Each row is followed by its class.
[ 33   0  14 -13 -54   8 -38  27 -34  -9   2  17 -62  13 -50   1 -43   8
 -28  22  -7 -24  35 -32  49   1 -49  53  -2  -2 -32 -60 -13 -26  27  19
  14 -22  11]
<196>
[ 35  -8  17  11  -2 -15  45  22 -23  23 -43 -23 -14  -7  30  13   5 -27
  25 -28 -12  40 -17  24  25 -26 -14   3   2   0   6 -32   3 -44  19 -35
 -13 -16  23]
<209>
[ 41  24  30   6  21  21 -58  61  35  22 -20 -39  45  51   2  -7  -9  13
  41  20   8 -48  51 -33   9  16 -29  -9 -10  26 -38 -32  65  18  -3 -12
  44  -9  27]
<30>
[-35 -12   0 -10 -15  43 -43 -15   9  18  -2  -4  -1  -5  -3 -15 -22  39
  22   2 -46 -48 -19   6  12 -16  31 -19  10 -10  35 -53  -8  -9   7  10
 -15  12 -11]
<199>
[ -8   4  -9 -16   0 -42  -1 -16   2 -15  23  40  19   9  12  11  47  -3
  54  -6  17 -26 -29  -6 -27  14 -28 -29  -1   2   7  27 -21  13 -11  14
  13  28 -11]
<25>
[  0  -4  13 -47 -28  21 -53  14  18  22  45  19  49  22   5 -10  29   3
 -11  -9   1 -35   3 -20 -23  -1 -47 -11  -3  25  -3 -36 -31  -1  15  12
  25  -4  -6]
<166>
[ -3   7   9  -2  -2 -22  20  -9 -20  27  24  16  14 -22   1   9  37   2
  55  40  36  -6 -55  15 -36  10  30 -41   7   4  -3 -38  15  -8   8   3
  23  35 -10]
<130>
[  2 -32   1   3  31   1  17 -90 -12  27  23  40  13  -4 -25  26  38  -3
  20   2   1  -4 -35  12 -42  16  40 -53  27 -10  -3  14   1  12   9  19
 -19  23  -3]
<50>
[ 21   3   3  -1   4 -15 -21  15   8  11 -16  -5  38  25 -17  21  17 -18
  10 -35 -22  -8 -29  42  -5 -11 -42  -5   7   6 -32 -10 -49  23   9 -22
  -2   0   6]
<25>
[ 12  21  17  58  41   5 -56  49   0  18  11 -12  17  16  53 -10  -7 -26
  22  13  13  12  81 -20   6  -2 -49  -7 -39  12 -16   4  50 -56   3   7
  39  -6  -9]
<30>
[-18  17  -1  -6  12   8  13 -14 -12   2  12   3   4   9  12  11  28   8
 -12  19 -15   8  -6  -8 -41 -22   8 -12  14  47  18 -21   4  -3  38   8
   1  27  18]
<101>
[-15  -2 -19  -1  26  28 -13 -14   3  48  -7 -41  44  14   8  -1 -17  23
  31   2  23  -9 -56  42   0  -1  25 -22 -16 -48  24 -21   7 -29 -20  23
 -12  -3 -36]
<150>
[ 16   1 -10 -12 -29 -50  27 -37 -57  22 -24  14 -60  -1   9  -8  32 -11
   6 -21  39  40 -55 -18 -13  -2  25 -32  26   6  15  -4 -16  49  -4 -41
  -1 -14  27]
<150>
[ -2 -16  52  -5 -21   9   8  49   7 -24  30  20  12   1 -17 -39 -16   5
   6   9 -33 -15 -19 -15   2  20  -2  14   1 -19 -38  -5   5   1  23 -21
  25 -20 -12]
<130>
[-26  -8 -14  14 -31  12 -49  34   0 -11  15  12 -28  -3   2 -16 -11  24
 -40  -1 -35 -10  24 -36   8 -31 -61  46   5  36   3 -44 -28   9  -3  14
  25   0  -3]
<71>
[ 10 -15  53 -21   1 -70 -62 -11  22 -42  -8  92 -22   0  38   4  36  16
  -8 -23 -14  35   7  23 -30  54  31 -25 -60 -18   0 -31 -27  40 -27  18
 -14  20  19]
<163>
[  62    4   54  -16  -10   40   34  -11   11  -38  -30   46  -22  -71
   34   15    0   24   15  -15  -43   29  -24  -54   48   70   32  -25
   -6 -101   -5  -62   69    4    1   23    9   10    7]
<209>
[-11   0  15   5  17 -18  18   0  -5  10  27  13  38 -15  20  10  41  12
  43  33  15  -9 -32  -5 -35 -28 -18 -39   9  -1 -15  -3  17 -23  17  13
  19  47 -13]
<130>
[ 13   1   9   1  22 -19 -14  19   4  35  -9 -25  24   2 -18  21   8 -21
  11 -13   6 -18 -17  33  -3 -22 -45  26   4  10 -56  -9 -38 -10   8 -41
   9   4   8]
<163>
[-28 -28  -7  -1 -20  20 -25  20  -4  -7  27  -4  -3   6 -10 -34 -14   8
 -25 -26  -2 -39   3 -43  -7 -14 -32  30   6   5  -7 -23 -45  28   5 -11
  18 -12   1]
<199>
[ 30 -17  -5 -13 -32  19  -6   7  -5 -12   2  37 -30 -13 -26 -12  15   5
  26  17  -6 -39 -23 -21  11   8 -21  29 -15  -3 -12 -23 -11 -31  22  33
  22 -11   4]
<130>
[ -9   9  -9  12 -23 -27  22  12 -22  15  21  13 -31  14  45  21   9 -17
 -21   6 -28  39   1  -3   4 -12   6 -19  12  28  23 -16   8   6 -25 -18
   7 -11  -7]
<71>
[ 15   1  -1 -17 -13 -25  -5  12  -6  22 -10 -19   7  22 -22   9  41 -22
 -13 -35 -10  16 -14  40  -8  -7 -24   0  11  21 -37 -22 -37  19   2 -33
   9   1  12]
<130>
[ 22  -7   9 -16  -3  -9 -31  14  13  27 -13  -4  27  25 -33  -5  17 -20
 -17 -38  -8   1 -25  37 -14 -15 -16   2   9  20 -32   4 -48   9   3 -24
  -5 -20  15]
<166>
[ -30   16  -16   66   51   -7   -5   -8   -4  -13   -5   10   -6  -77
   66   22   -7   -1 -103    1   33   72    1  -11   -8  -66   21  -32
    4  -74  -65   -5    6   22   -3   37  -17   53    9]
<150>
[ -16  -36   -8   -3   58   33    7   21   38   30   23    1   27    0
   38  -26  -48    1   70  -12  -17   64  -21 -102  -23    7   15   11
   -2   -1   56  -24   78  -29  -29   -3    1   13   -2]
<150>
[-39  22  -3 -12   9  40 -31 -32 -16  12  -5  -6  21   1   3  -5 -13  38
  13  -3 -12 -28 -45  23  -2  -8  28 -24   6 -16  33  -1  -8  -1  18  -1
 -12 -11 -16]
<199>
[ 22   8   1  -7  -3  -8 -27  14  10  15 -12  -2  45  28 -19  15  28 -12
  22 -24 -15 -16 -46  43 -15  -5 -36  -9   5   1 -39 -14 -51  19  16 -19
   2   6   3]
<25>
[-26  10  -6 -40  12   6 -37 -28   6  30 -22  12  27  -5 -27  -6  -3  33
  17   4  16  -3 -34  24   8 -11  -8  -9  11 -10  15 -10  11 -44   3  -6
 -13   9 -22]
<196>
[-46 -28  56 -73  10 -39   2 -57 -13  15  23  40 -12 -54 -38  48 -25 -14
 -36  13 -38  68  43  -6   7 -25  10 -10  -5 -18  43 -17  47  13 -25  29
 -29  29 -45]
<101>
[ 23   6  -3  37  14   8  -2   6  -6  -9 -39  -3  -3  21   8  24  27  18
   1   1 -45 -30 -27  40   4 -47 -21   6   4   1 -13 -18 -38 -16  32  28
 -12  15  27]
<71>
[-24 -11  31  -5  18   1  36 -25 -13  -6  24   9  21 -16 -27  13  23   5
  -8  40 -33  -6 -31  19 -41 -47  12 -12  -3   7  11  -3 -15 -12  27  29
   3  25 -18]
<101>
[ 13   7 -11  19 -12  29 -58  19  28  22 -19  20  22  -9  84  25  12  25
  75  39 -36 -29  -5  -8  16 -24 -10 -53 -29 -17  -6 -45  33 -41  29  33
  -2  25 -15]
<25>
[ 20   8   2  -2  -1 -16  -9   2  -3   2  -9  -8  18   2 -20   9  36 -12
 -21 -29  -7   1 -20  40  -7 -15 -40 -15  16  12 -41  -9 -28  12   6 -30
   5   7  12]
<130>
[ 16   5   4 -10   0  -1 -18  15   9  11 -14 -14  27  10 -30 -12  32 -17
   6 -30  -4   5 -32  17 -13   1 -26  11   4  16 -38 -27 -13   3  14 -32
  10  -5  17]
<209>
[-14 -27  79 -31 -23 -74   1 -23 -19 -12 -14  58 -20 -30   6  12  37 -16
 -42  31 -32  -7  57  18  26 -56   3 -30  -5   7 -32  42  18  40  22  -2
  -2 -32 -11]
<71>
[ 66 -29  33  26  -7 -36  28  40  -9  24   6   7   9  67 -17  27  -9 -32
  28 -16 -26  56 -31   9 -12  -1 -21  13   8 -16 -49   4 -31 -23  -4 -17
 -23  -8  11]
<25>
[-22 -11  58 -67 -79  -5 -29 -18 -45  -9  -5  23 -52 -30 -48   3  12   8
  -9  47 -35 -18  17 -13   7 -50   1  44   8  -8  -7 -49 -31  43  54  12
  -7  17  -2]
<71>
[  9 -22  56 -89  -5  25 -58  28  -3  39 -36  13  27  16 -47  12 -35  -2
  22  31 -26 -17  44 -11  47 -61 -70  64 -21  -2   1 -68  14 -63  80  28
 -13  -3   2]
<196>
[ 21  -5 -10 -18 -19 -29   5  59  -2   9 -27   2 -15  15  50 -28   1  -1
  44  -7   7  37 -25   2 -10  -9 -31  26 -19  37  10 -29  10 -37  13 -18
  -3  -5  44]
<150>
[-54   9  34 -64 -44  18 -41  -3 -16  21  19  -2 -10  -7 -25  -3  -4  -1
 -46   7 -24 -18  49 -12  28 -39 -10  11   2 -12  18 -35 -22  35   3  11
  26  -4 -27]
<30>
[ 37   6   8  18 -30  -4   7  47 -20 -14 -51  21 -19  16  35   5 -24   6
 -42   9 -17  18 -18  14  15 -43 -31  -2   8  -5 -20 -16 -13 -17  42  -2
 -33   5  40]
<199>
[-32   1  16  42  -3 -14  11 -23  -4  -1 -65  10 -40 -90  46 -25  27  20
  30  58 -42  27  12  18  31 -31  37 -36 -20 -17  32  57  59 -20 -18   9
  25  -1 -71]
<71>
[-41   9 -16 -21   2  10 -25 -24  -1  41  -9 -12  11   0 -30  14  -7  16
 -10  -7 -15  17 -16  51   6  -5  20  -4   8   7  15 -11  -3 -10  -5  14
 -10   1 -32]
<130>
[ 11 -10  10  -2   2  -7  -9  12  -8  11  -7 -10  13   9 -14   0  10 -16
  -4 -31 -23 -16 -22  26   0 -16 -14  -1   2   1 -36 -10 -33  19   8 -32
   1 -17  16]
<199>
[  1  -9   2  19   3 -65  35  -3 -21 -18  -4   2 -37  -5   3   8   0  -1
 -14 -10 -15  37 -10 -16  -7 -24  -9 -17   7   9 -23  39  11  42 -33  -4
   1  -3  14]
<150>
[ 48 -96  18  67  15 -24   3 -13  -8  68 -10  27 -10 -68 -31  43 -41 -47
  57  27   1 -21 -25  -8  27 -67 -14 -30 -17 -41 -60 -60  42 -65   3  14
 -29  -3 -17]
<209>
[ 37 -29 -13   7  -9  -9  12   4  -4  23 -25  36  22  20  13 -18  24  20
  68  20  26  11 -89   7 -37  11 -33 -16   1 -11 -27  35  12 -33  19 -14
  -8   4  -2]
<50>
[-42 -12 -37 -18  13 -36  27 -26   6 -17  34  80 -37 -28  61   6  42  -7
  -3 -43  21  12 -25 -54  -2  21  28 -42   9 -40  31 -32 -13   7 -29  14
  10  50  10]
<196>
[ 23  11  -5  23  27  33  34 -16  43 -42 -49  12  48 -91  -3 -22  20   5
   7  28  18  -9 -80 -36 -17 -14   6 -52  10 -48 -36  41  70  30 -14 -31
  15  19 -20]
<209>
[ -67  -22   32  -38  -15   31   18    1   16   15   29   24    1  -36
   53   -8  -13   -9  -91  -20  -40   94   25  -56   31   -3   38  -27
   42 -109   -4  -14   21   56  -16  -14   -3   47  -54]
<50>
[ 10   5  13 -13   8 -12 -19  -2  -1  30 -25  -5  12  -2 -19  14  19 -16
  -7 -15  -7 -10 -22  29   5 -29 -38  16  10   1 -43  -1 -46  -1  20 -37
   2   4   4]
<163>
[-24  -1   0 -19 -16  32 -31   0   8  20 -20   4  17   6 -22 -15 -23  30
  -3   5   0 -19 -59  33  -4 -23  22   2   6 -29  25  -5 -42 -18  10  25
 -23   3 -22]
<166>
[ -7  22  -5  41  18  -8  14   9 -21  20  21  11  12  34   9  -4  18   6
  27  -3  12 -13 -23 -30 -42  21 -10 -28  26  31  -9   6   1  10  15  -1
  37  20  20]
<30>
[-28   0   6  -6  11  21 -24 -17  -2  40 -13  -8  44   7 -32   1  -5  20
  16  19  12  -6 -61  34  -6 -29  13 -12  -3 -32   6 -18   1 -30  17  24
 -15   3 -38]
<209>
[-27 -23  12  22  18 -21  14 -26  -4   7  49  17  15  16  13   9  26  13
  13  29 -11   9 -12   1 -45 -18  20 -48  16   3 -13  25   9   8  -9  10
  -2  26 -15]
<50>
[ 21  10  12  11 -25   1  -4   1 -29  27  11  -2 -27  33 -44  40 -39 -18
   8  12 -39  -2   4  12  26 -17 -10   9  40  14  -8 -27 -21 -17  21   5
 -22   3   5]
<25>
[-44  21 -17  10  -8 -24 -26  22  18 -76  16   6 -79 -17  24 -18  26  -5
 -28 -32 -30  19  48 -82  33 -11  -7  10   2 -44   7  -7   3  51 -59  19
  29  57   0]
<209>
[-25  13  -8  -8   9  47 -32  -5   3  19   9 -23  28   9  -6  -2 -27  30
   9   5  -9  -9 -47  30 -12 -11  37   4  -3 -23   8 -27 -10 -21  -1   4
 -21  -3 -10]
<199>
[ 16 -11  -8 -18   2   7 -11  15  16  13  -8  -5  25  23  -8 -13  32 -29
   0 -22  -6 -15 -16  42  -3   4 -23   2  11   4 -45  -1 -19   8  18 -40
   1  -4  17]
<50>
[-31 -23  -5 -22 -15  12 -27  -7  -1  17  65   1  10  18 -29  17 -21  30
  58  22 -12 -53 -24 -15 -54 -10 -26  54 -11  49  -6 -39 -44 -33  17  17
  -7  14   5]
<163>
[ 15 -56  21   4 -24 -17 -19  27   5   7  11   3 -14   9 -26 -12  11   9
  16  44  26 -26  17 -33 -27 -58  -7  33 -27  46  -8 -81 -15 -18   3  44
   9   2  27]
<209>
[ 50 -16 -18  38 -16 -46  14  12  -9  19 -16  50 -42  30 -11  -1  16 -20
 -21 -43   7  51 -46  12  -4   8 -18 -15  51   6 -45 -10 -23 -37   2 -28
 -34  26  44]
<130>
[-33 -15   3  -6  33   5  18 -14  12  30  30   9  40 -27  14  -3  23  -4
  30  37   8  29 -15  -1 -32  10  22 -27   1 -10   0  16  42  -3 -14  11
  25  28 -41]
<50>
[-37  22  -5  -1  -2  39 -33 -18  -6  29  16  -6   9  21 -16   3 -28  44
  16  13 -20 -23 -55  15  -6  -6  -1  18  17 -18  10  -1 -36 -41  17   2
 -14  11 -29]
<163>
[  6   5  -6  -4   8  -5 -14   2  -8  15 -14  -5  14   4  -9  10  18 -21
 -17 -39 -24 -26 -25  20  11 -19 -23 -21  19  -1 -36  -8 -27  33  14 -35
   4  -7  17]
<199>
[  1  12 -19  31  -6  54 -48  25  19  -2  20   0  -1  17   5  22 -23  17
 -57   5 -92   2   7  18  20 -21  -5  -8 -20  -1 -10 -93 -23 -36  -1  37
   6   5  -9]
<196>
[  7 -21  10 -53 -72 -34  -9  29  16  -1 -30  60 -18  22  -3 -22  14 -16
 -48 -41 -39  10 -15 -14   4 -19 -38  -9  41  19 -35  20 -37  31  35 -32
 -29   5  33]
<166>
[-38   2  33 -52  -8   5 -60  -3  13  33   2   2  53  -6  11 -21 -13  31
  31   9  26  17 -14  29 -25 -10   2 -12 -15  -3  41  -1   7 -30  -2  -2
 -18   3 -36]
<166>
[-35  12  11  -1  20 -28 -20 -27 -12  -5  37  43  25   6  14  10  61   4
  22  33 -11 -18 -41  12 -49 -39   7 -41  -7  25  25   1 -15  13   7  16
  14  22 -11]
<71>
[ 33  10 -37   8 -13 -23  14   6   0 -35 -17  29 -47  10  16  -3  43   9
 -12 -29 -10   9 -56 -30  -2 -15 -44  -9  20  -6 -22  25 -14  -3 -17 -28
  -1  13  31]
<101>
[-36  -2  36 -40  14 -43 -30 -33 -23  10 -15  26  -6 -26   5  -6  23 -35
   8  14  17  28  53   5 -14 -12  33 -21 -21  25  30  18  26  31  14  -7
  -1   0  -9]
<199>
[ 18   8  -1 -14   0 -14 -16   8  -1   9 -25   1   6  13 -38  -2  27 -11
 -14 -26 -21  -3 -24  20   2 -18 -34   4  17  18 -45 -25 -33   4  20 -41
   9   0  23]
<196>
[-11   1  -3  25  24 -20  20 -33  -8  35  -7  12  18 -18   3  15  50  17
  18  15   7   5 -30   1 -29  -2  24 -60  25  24  -4  -6  17  19   5  15
  29  31 -10]
<130>
[  8 -32 -24  40   4  45   6  31   8  44   9 -23  28  47 -25   9 -19  -6
 -28 -16 -16 -14 -18 -33  -5   3 -15  17   6   8 -17 -71 -21   7  16  39
  22  -7  -7]
<209>
[  3  -6  27  21  20  -1  12  13  11   3  -2  13  30   0  -9 -19  26  18
  59  37   3  -1 -55 -10 -45 -10  22 -15  -2  10   1 -31  20 -30  22  22
  10  37   8]
<209>
[  9   5  11   1  15 -20 -19  10   5  15  -5 -13  13   8 -14  17  15  -8
   0 -23 -10 -22 -11  20  -4 -15 -42  22   7  10 -61   5 -43   6  11 -37
   6   1  16]
<163>
[   0  -39   74   18   61   -6   -2  -25  -31   20   66   22  -18  -90
  -20  -20    9  -16   53   -9   93   26   -4  -43    3   15   34   28
   -6  -83   38 -114   -9  -67  -32   26   36   37   -9]
<209>
[-18   2   2  -6   9 -26   4 -22   7   6  18  28  14   1  -3   5  47   6
  15  26 -14   4 -18  19 -40 -10  13 -20  11  41  24  -9   4  -6 -15  19
   4  36  -5]
<71>
[-29 -33  16   5  19 -41   4  24  -6  12 -13  26   0 -31  26   6 -33  -5
 -42 -22 -35  59 -15  18  13 -91 -51   2   1 -16  -2 -11 -16 -29   9  10
 -34  19   9]
<150>
[ -7  -6  47 -20   1  12 -25  25 -20  10  27 -26  44   9  49  14  -9 -26
  68  37 -56 -23  -9  -1  -9 -60 -12 -55 -55  11  61 -44  21  14   6 -41
  19 -28 -34]
<199>
